Below is a small trained network, with its code and all its weights. Each question gives an input and a class and asks what happens when units are switched off, that is, made to give their printed mean instead of their output.

import numpy as np


def w(rows, s, z=0):
    codes = np.array(rows[::2]) - 128.0
    scale = np.full(codes.shape[1], s)
    scale[-1] = z or s
    return codes * scale


def norm(h):
    return h / np.sqrt((h * h).mean(-1, keepdims=True) + 1e-5)


def f(y):
    return y / 2 * (1 + np.tanh(0.7978845608 * (y + 0.044715 * y**3)))


def log_softmax(a):
    a = a - a.max(-1, keepdims=True)
    return a - np.log(np.exp(a).sum(-1, keepdims=True))


def net(x, mask):
    res = np.array(x, float).reshape(1, 2) / 4 @ E
    u = 0
    for l in range(4):
        y = f(norm(res) @ A[l][:, :-1].T + A[l][:, -1])
        res = res + np.where(mask[u : u + 7], y, B[l][:, -1]) @ B[l][:, :-1]
        u += 7
    return log_softmax(norm(res)[-1] @ U[:, :-1].T + U[:, -1])


A, B = {}, {}
E = w([
[2,179,147,45],'x0',
[55,73,191,234],'x1',
],0.0034)
A[0] = w([
[146,22,20,220,91],'0.n0',
[69,105,145,183,84],'0.n1',
[80,212,181,63,184],'0.n2',
[76,33,251,160,17],'0.n3',
[68,111,204,234,3],'0.n4',
[116,221,17,69,243],'0.n5',
[205,244,21,106,132],'0.n6',
],0.003,0.0011)
B[0] = w([
[111,189,175,117,150],'0.n0',
[115,128,95,147,146],'0.n1',
[215,126,126,198,214],'0.n2',
[120,78,2,130,169],'0.n3',
[87,56,86,114,170],'0.n4',
[113,72,156,191,248],'0.n5',
[26,59,137,120,215],'0.n6',
],0.0045,0.0016)
A[1] = w([
[107,144,169,168,25],'1.n0',
[100,111,48,99,115],'1.n1',
[111,194,59,135,52],'1.n2',
[134,129,253,138,151],'1.n3',
[158,153,104,55,74],'1.n4',
[92,87,108,60,181],'1.n5',
[92,59,58,186,249],'1.n6',
],0.0051,0.0018)
B[1] = w([
[116,95,120,75,114],'1.n0',
[178,117,139,110,142],'1.n1',
[113,63,217,176,105],'1.n2',
[131,105,253,77,155],'1.n3',
[72,29,20,184,138],'1.n4',
[245,186,67,147,188],'1.n5',
[180,146,252,29,252],'1.n6',
],0.0029,0.0028)
A[2] = w([
[117,124,134,81,84],'2.n0',
[72,46,149,184,7],'2.n1',
[68,58,208,188,54],'2.n2',
[162,116,53,66,89],'2.n3',
[65,163,113,121,55],'2.n4',
[2,174,126,132,59],'2.n5',
[134,161,134,148,132],'2.n6',
],0.0059,0.0015)
B[2] = w([
[129,91,157,155,143],'2.n0',
[149,72,78,137,164],'2.n1',
[105,84,63,103,255],'2.n2',
[81,107,126,123,179],'2.n3',
[254,130,135,128,138],'2.n4',
[193,216,129,130,221],'2.n5',
[125,130,150,136,122],'2.n6',
],0.0063,0.0025)
A[3] = w([
[68,99,21,129,104],'3.n0',
[135,96,149,86,114],'3.n1',
[171,33,155,220,119],'3.n2',
[207,102,132,200,252],'3.n3',
[156,121,57,64,26],'3.n4',
[82,108,2,110,165],'3.n5',
[90,98,187,66,98],'3.n6',
],0.007,0.0016)
B[3] = w([
[165,78,26,89,226],'3.n0',
[73,75,177,255,158],'3.n1',
[151,194,101,99,198],'3.n2',
[45,229,162,36,180],'3.n3',
[52,18,72,229,171],'3.n4',
[156,45,51,55,254],'3.n5',
[169,72,173,231,181],'3.n6',
],0.0039,0.0035)
U = w([
[122,51,20,79,218],'0',
[137,248,149,61,207],'1',
[134,84,214,204,187],'2',
[130,133,124,153,3],'3',
],0.013,0.0043)

Each question gives the input, the list of numbers given to net, and the class t.
The units are the neurons (one row each of A and B). Each row of codes is followed by its name. A weight is (code - 128) times the scale printed after its matrix; where a second scale follows, it is the last column's (A, B and U).
mask holds one flag per neuron, layer by layer. A switched-off neuron (its flag False) gives its mean, the last column of its row in B, instead of its output. The means were averaged over made-up inputs and are rounded, as every weight is.
A unit's drop is (log p(t) with every unit on - log p(t) with that unit switched off) / (log p(t) with every unit on - log p(t) with every unit switched off).
The circuit of an input: a set's keep is (log p(t) with only the set's units on - log p(t) with every unit switched off) / (log p(t) with every unit on - log p(t) with every unit switched off). Starting from the 12 units with the biggest drops (on a tie, the unit counted first), units are removed one at a time, each time the one whose removal leaves the highest keep (on an exact tie, the one counted first), for as long as the keep stays at least 0.8.
units of the circuit, in order: the units of the circuit, biggest drop first
k most important neurons: the k neurons with the biggest drops, biggest first
top k neurons in layer l: the k neurons of layer l with the biggest drops, biggest first
drop when u is switched off: that unit's drop, to one decimal
input [6,5], class 1: units of the circuit, in order -> (2.n5)
input [-7,5], class 1: 3 most important neurons -> (0.n6, 3.n3, 3.n2)
input [-5,5], class 0: 2 most important neurons -> (2.n2, 1.n5)
input [2,1], class 2: 2 most important neurons -> (1.n6, 2.n5)
input [-1,3], class 2: 4 most important neurons -> (1.n6, 0.n5, 0.n6, 1.n4)
input [1,1], class 2: 2 most important neurons -> (1.n6, 2.n5)
input [-4,-3], class 1: 4 most important neurons -> (2.n2, 0.n3, 0.n4, 1.n6)
input [7,8], class 0: 2 most important neurons -> (2.n2, 0.n3)
input [2,3], class 2: 3 most important neurons -> (1.n6, 0.n5, 0.n6)
input [4,-2], class 1: 2 most important neurons -> (0.n3, 1.n6)
input [-1,-3], class 2: 2 most important neurons -> (0.n5, 0.n6)
input [-2,0], class 2: 2 most important neurons -> (0.n3, 1.n3)
input [-8,5], class 1: 2 most important neurons -> (3.n3, 3.n2)
input [-3,-3], class 2: top 2 neurons in layer 2 -> (2.n1, 2.n2)
input [-4,5], class 0: top neuron in layer 2 -> (2.n2)
input [-7,-3], class 1: drop when 2.n4 is switched off -> 0.0
input [6,4], class 1: drop when 2.n5 is switched off -> 2.8
input [4,7], class 0: drop when 2.n2 is switched off -> 3.7
input [0,0], class 2: top 2 neurons in layer 1 -> (1.n3, 1.n4)
